Below are the code and all the weights of a small trained network. Each question names an input and a class and asks about switching units off, where a switched-off unit gives its printed mean instead of its output.

import numpy as np


def w(rows, s, z=0):
    codes = np.array(rows[::2]) - 128.0
    scale = np.full(codes.shape[1], s)
    scale[-1] = z or s
    return codes * scale


def f(y):
    return np.maximum(y, 0)


def log_softmax(a):
    a = a - a.max(-1, keepdims=True)
    return a - np.log(np.exp(a).sum(-1, keepdims=True))


def net(x, mask):
    res = np.array(x, float).reshape(1, 3) / 4 @ E
    y = f(res @ A[0][:, :-1].T + A[0][:, -1])
    res = res + np.where(mask, y, B[0][:, -1]) @ B[0][:, :-1]
    return log_softmax(res[-1] @ U[:, :-1].T + U[:, -1])


A, B = {}, {}
E = w([
[76,105,201,134,163,95,171,111,5],'x0',
[120,47,160,61,120,71,52,151,164],'x1',
[58,148,52,171,53,81,91,185,93],'x2',
],0.014)
A[0] = w([
[103,116,162,116,153,117,124,144,85,69],'neuron 1',
[220,120,166,72,178,110,166,76,162,61],'neuron 2',
[113,131,67,139,104,139,107,97,172,91],'neuron 3',
[77,128,65,190,9,68,96,213,104,111],'neuron 4',
[150,55,117,63,152,73,75,145,136,71],'neuron 5',
[43,110,181,135,166,90,170,93,65,89],'neuron 6',
[128,197,75,195,131,179,183,65,103,178],'neuron 7',
[134,189,117,163,144,165,147,126,110,49],'neuron 8',
[112,61,159,70,140,71,69,158,164,47],'neuron 9',
[141,154,100,111,112,172,96,142,176,148],'neuron 10',
[147,192,95,163,173,191,177,137,117,63],'neuron 11',
[176,86,147,100,134,165,159,67,130,60],'neuron 12',
[173,130,142,129,155,151,114,97,159,111],'neuron 13',
[128,118,151,80,112,132,66,129,112,253],'neuron 14',
[179,156,95,114,103,152,103,120,210,73],'neuron 15',
[191,104,182,111,172,176,146,125,163,160],'neuron 16',
],0.013,0.015)
B[0] = w([
[173,177,191,102,59,99,183,174,152,165],'neuron 1',
[69,220,126,146,133,123,140,101,147,205],'neuron 2',
[178,143,157,99,89,96,174,144,108,171],'neuron 3',
[92,229,81,190,146,151,146,70,85,253],'neuron 4',
[71,104,88,133,134,63,139,180,184,199],'neuron 5',
[220,132,182,20,72,102,184,158,89,237],'neuron 6',
[118,48,87,164,148,71,62,143,175,249],'neuron 7',
[77,130,109,112,106,80,90,191,209,157],'neuron 8',
[54,132,137,155,161,98,141,249,195,205],'neuron 9',
[218,93,163,43,113,123,153,109,95,202],'neuron 10',
[92,103,117,166,133,78,91,199,181,183],'neuron 11',
[65,195,93,136,149,125,176,118,136,171],'neuron 12',
[117,155,79,121,134,125,175,106,86,173],'neuron 13',
[141,56,90,139,161,111,24,65,145,238],'neuron 14',
[204,123,178,69,35,72,198,162,99,204],'neuron 15',
[130,185,68,183,175,144,126,87,90,228],'neuron 16',
],0.011,0.019)
U = w([
[106,223,112,148,146,128,142,76,99,91],'0',
[107,77,120,133,142,102,99,193,169,90],'1',
[196,129,155,61,92,109,179,146,88,128],'2',
[172,22,116,135,166,138,31,9,82,250],'3',
[114,94,156,140,130,201,113,142,129,105],'4',
[133,97,137,114,131,193,149,135,103,101],'5',
[142,114,161,123,107,183,112,115,121,110],'6',
],0.014,0.017)

Each question gives the input, the list of numbers given to net, and the class t.
The units are the neurons (one row each of A and B). Each row of codes is followed by its name. A weight is (code - 128) times the scale printed after its matrix; where a second scale follows, it is the last column's (A, B and U).
mask holds one flag per neuron, in row order. A switched-off neuron (its flag False) gives its mean, the last column of its row in B, instead of its output. The means were averaged over made-up inputs and are rounded, as every weight is.
A unit's drop is (log p(t) with every unit on - log p(t) with that unit switched off) / (log p(t) with every unit on - log p(t) with every unit switched off).
The circuit of an input: a set's keep is (log p(t) with only the set's units on - log p(t) with every unit switched off) / (log p(t) with every unit on - log p(t) with every unit switched off). Starting from the 12 units with the biggest drops (on a tie, the unit counted first), units are removed one at a time, each time the one whose removal leaves the highest keep (on an exact tie, the one counted first), for as long as the keep stays at least 0.8.
circuit, biggest first: the units of the circuit, biggest drop first
most important unit: the unit with the biggest drop
top k neurons: the k neurons with the biggest drops, biggest first
drop when u is switched off: that unit's drop, to one decimal
input [6,4,-7], class 0: most important unit : neuron 2
input [5,-5,4], class 1: top 2 neurons : [neuron 7; neuron 15]
input [-7,-7,-2], class 1: top 2 neurons : [neuron 7; neuron 11]
input [2,-4,3], class 1: top 4 neurons : [neuron 14; neuron 7; neuron 16; neuron 10]
input [1,-2,-3], class 3: top 2 neurons : [neuron 4; neuron 9]
input [3,4,-2], class 1: top 2 neurons : [neuron 9; neuron 4]
input [-8,-7,-1], class 2: top 4 neurons : [neuron 15; neuron 10; neuron 3; neuron 9]
input [-7,-7,-5], class 1: top 4 neurons : [neuron 7; neuron 11; neuron 6; neuron 8]
input [-1,-4,-2], class 1: top 3 neurons : [neuron 14; neuron 11; neuron 4]
input [1,-2,3], class 3: top 2 neurons : [neuron 2; neuron 9]
input [-8,0,-8], class 0: top 2 neurons : [neuron 16; neuron 2]
input [4,8,-6], class 1: top 2 neurons : [neuron 9; neuron 4]
input [1,0,-4], class 0: top 2 neurons : [neuron 7; neuron 2]
input [8,-3,-8], class 0: top 4 neurons : [neuron 2; neuron 16; neuron 12; neuron 15]
input [-8,7,6], class 2: top 2 neurons : [neuron 15; neuron 10]
input [8,7,3], class 2: circuit, biggest first : [neuron 6]
input [8,0,5], class 2: drop when neuron 8 is switched off : 0.0
input [-1,8,8], class 0: drop when neuron 4 is switched off : 3.2
input [-4,-5,-4], class 1: drop when neuron 4 is switched off : 1.2
input [1,0,6], class 0: drop when neuron 4 is switched off : 3.5
input [5,5,-2], class 1: circuit, biggest first : [neuron 9]
